Below is a small trained network, with its code and all its weights. Each question gives an input and a class and asks what happens when units are switched off, that is, made to give their printed mean instead of their output.

import numpy as np


def w(rows, s, z=0):
    codes = np.array(rows[::2]) - 128.0
    scale = np.full(codes.shape[1], s)
    scale[-1] = z or s
    return codes * scale


def norm(h):
    return h / np.sqrt((h * h).mean(-1, keepdims=True) + 1e-5)


def f(y):
    return y / 2 * (1 + np.tanh(0.7978845608 * (y + 0.044715 * y**3)))


def log_softmax(a):
    a = a - a.max(-1, keepdims=True)
    return a - np.log(np.exp(a).sum(-1, keepdims=True))


def net(x, mask):
    res = np.array(x, float).reshape(1, 5) / 4 @ E
    u = 0
    for l in range(4):
        y = f(norm(res) @ A[l][:, :-1].T + A[l][:, -1])
        res = res + np.where(mask[u : u + 5], y, B[l][:, -1]) @ B[l][:, :-1]
        u += 5
    return log_softmax(norm(res)[-1] @ U[:, :-1].T + U[:, -1])


A, B = {}, {}
E = w([
[111,224,102,107,84,182,127,62,108],'x0',
[240,61,140,35,82,101,56,78,183],'x1',
[155,78,155,175,51,198,167,118,190],'x2',
[146,69,166,144,254,222,173,46,93],'x3',
[199,129,107,142,52,189,107,143,166],'x4',
],0.0066)
A[0] = w([
[145,71,249,202,128,133,155,127,189,66],'0.n0',
[86,94,123,135,176,210,126,71,116,33],'0.n1',
[82,86,86,234,58,177,142,163,134,6],'0.n2',
[187,120,104,127,190,104,119,133,172,81],'0.n3',
[53,62,151,209,44,101,113,166,253,20],'0.n4',
],0.0061,0.002)
B[0] = w([
[89,207,113,122,37,134,67,136,57,235],'0.n0',
[131,149,163,57,204,196,134,3,126,221],'0.n1',
[154,183,189,121,50,155,253,123,175,207],'0.n2',
[164,121,152,152,86,124,133,154,81,153],'0.n3',
[84,59,188,187,139,77,170,76,122,252],'0.n4',
],0.0062,0.0028)
A[1] = w([
[66,21,129,79,214,55,148,154,129,191],'1.n0',
[31,225,1,109,87,114,117,198,87,35],'1.n1',
[133,59,136,123,193,175,114,123,38,95],'1.n2',
[85,94,164,169,56,181,246,144,107,3],'1.n3',
[218,63,98,62,58,120,66,162,123,7],'1.n4',
],0.005,0.0027)
B[1] = w([
[70,118,61,192,86,52,120,115,119,251],'1.n0',
[98,254,184,41,100,208,48,117,117,189],'1.n1',
[122,183,137,106,156,89,148,67,101,200],'1.n2',
[151,136,103,158,75,126,94,98,182,209],'1.n3',
[176,95,200,107,149,139,117,152,206,212],'1.n4',
],0.0079,0.0029)
A[2] = w([
[183,76,44,34,80,122,40,60,207,178],'2.n0',
[99,165,88,176,254,124,156,35,108,146],'2.n1',
[85,86,87,91,220,197,145,3,47,7],'2.n2',
[196,97,73,101,134,109,82,105,215,43],'2.n3',
[115,92,141,151,206,211,160,49,61,43],'2.n4',
],0.0062,0.0016)
B[2] = w([
[101,105,135,143,196,152,143,216,98,235],'2.n0',
[179,105,38,148,187,58,196,181,146,252],'2.n1',
[150,118,77,95,120,149,254,51,177,254],'2.n2',
[191,121,114,160,169,146,120,206,153,170],'2.n3',
[223,142,63,71,189,175,206,51,183,225],'2.n4',
],0.0081,0.0054)
A[3] = w([
[233,46,131,71,132,98,6,200,156,1],'3.n0',
[49,254,204,44,108,143,70,152,32,32],'3.n1',
[91,156,144,221,107,172,200,202,106,9],'3.n2',
[140,115,128,199,110,197,236,132,114,17],'3.n3',
[79,229,73,157,168,111,169,58,201,70],'3.n4',
],0.0064,0.00094)
B[3] = w([
[206,33,254,131,164,176,53,164,81,254],'3.n0',
[40,165,90,62,175,157,38,81,93,191],'3.n1',
[160,168,195,126,31,157,94,21,132,169],'3.n2',
[145,157,162,90,58,153,155,84,168,217],'3.n3',
[209,116,92,120,181,155,61,232,134,251],'3.n4',
],0.0086,0.005)
U = w([
[145,122,60,134,202,68,200,189,70,6],'0',
[50,213,102,58,146,174,67,148,73,212],'1',
[198,43,219,98,166,176,81,241,98,202],'2',
[72,81,139,158,78,76,123,167,102,59],'3',
[137,173,184,175,28,189,188,93,164,217],'4',
[211,149,62,70,192,208,248,71,181,197],'5',
],0.011,0.0025)

Each question gives the input, the list of numbers given to net, and the class t.
The units are the neurons (one row each of A and B). Each row of codes is followed by its name. A weight is (code - 128) times the scale printed after its matrix; where a second scale follows, it is the last column's (A, B and U).
mask holds one flag per neuron, layer by layer. A switched-off neuron (its flag False) gives its mean, the last column of its row in B, instead of its output. The means were averaged over made-up inputs and are rounded, as every weight is.
A unit's drop is (log p(t) with every unit on - log p(t) with that unit switched off) / (log p(t) with every unit on - log p(t) with every unit switched off).
The circuit of an input: a set's keep is (log p(t) with only the set's units on - log p(t) with every unit switched off) / (log p(t) with every unit on - log p(t) with every unit switched off). Starting from the 12 units with the biggest drops (on a tie, the unit counted first), units are removed one at a time, each time the one whose removal leaves the highest keep (on an exact tie, the one counted first), for as long as the keep stays at least 0.8.
units of the circuit, in order: the units of the circuit, biggest drop first
k most important neurons: the k neurons with the biggest drops, biggest first
drop when u is switched off: that unit's drop, to one decimal
input [-6,3,2,-6,-2], class 3: units of the circuit, in order -> (0.n4 1.n0)
input [0,6,-6,4,-5], class 0: units of the circuit, in order -> (1.n0 3.n3)
input [-5,-2,-8,4,7], class 0: units of the circuit, in order -> (2.n1)
input [-6,1,4,-2,5], class 4: 3 most important neurons -> (0.n4 0.n2 3.n4)
input [4,4,-3,-7,-2], class 1: 3 most important neurons -> (1.n1 3.n1 2.n1)
input [-4,-6,-3,0,4], class 4: 3 most important neurons -> (3.n2 0.n2 0.n0)
input [0,5,7,-8,-8], class 3: 2 most important neurons -> (0.n4 3.n4)
input [-4,-4,-3,2,1], class 0: 2 most important neurons -> (1.n0 2.n1)
input [4,3,5,-1,8], class 2: 2 most important neurons -> (2.n2 3.n0)
input [-1,3,-6,3,4], class 2: 2 most important neurons -> (1.n4 0.n1)
input [-4,-5,8,-8,-8], class 4: 2 most important neurons -> (0.n2 3.n2)
input [8,0,5,1,5], class 4: drop when 2.n1 is switched off -> 0.1
input [-8,-6,8,-5,5], class 4: drop when 3.n2 is switched off -> 0.0
input [-7,2,5,1,-4], class 3: most important neuron -> (0.n4)
input [-5,-6,-5,-4,-7], class 1: drop when 1.n1 is switched off -> 0.6
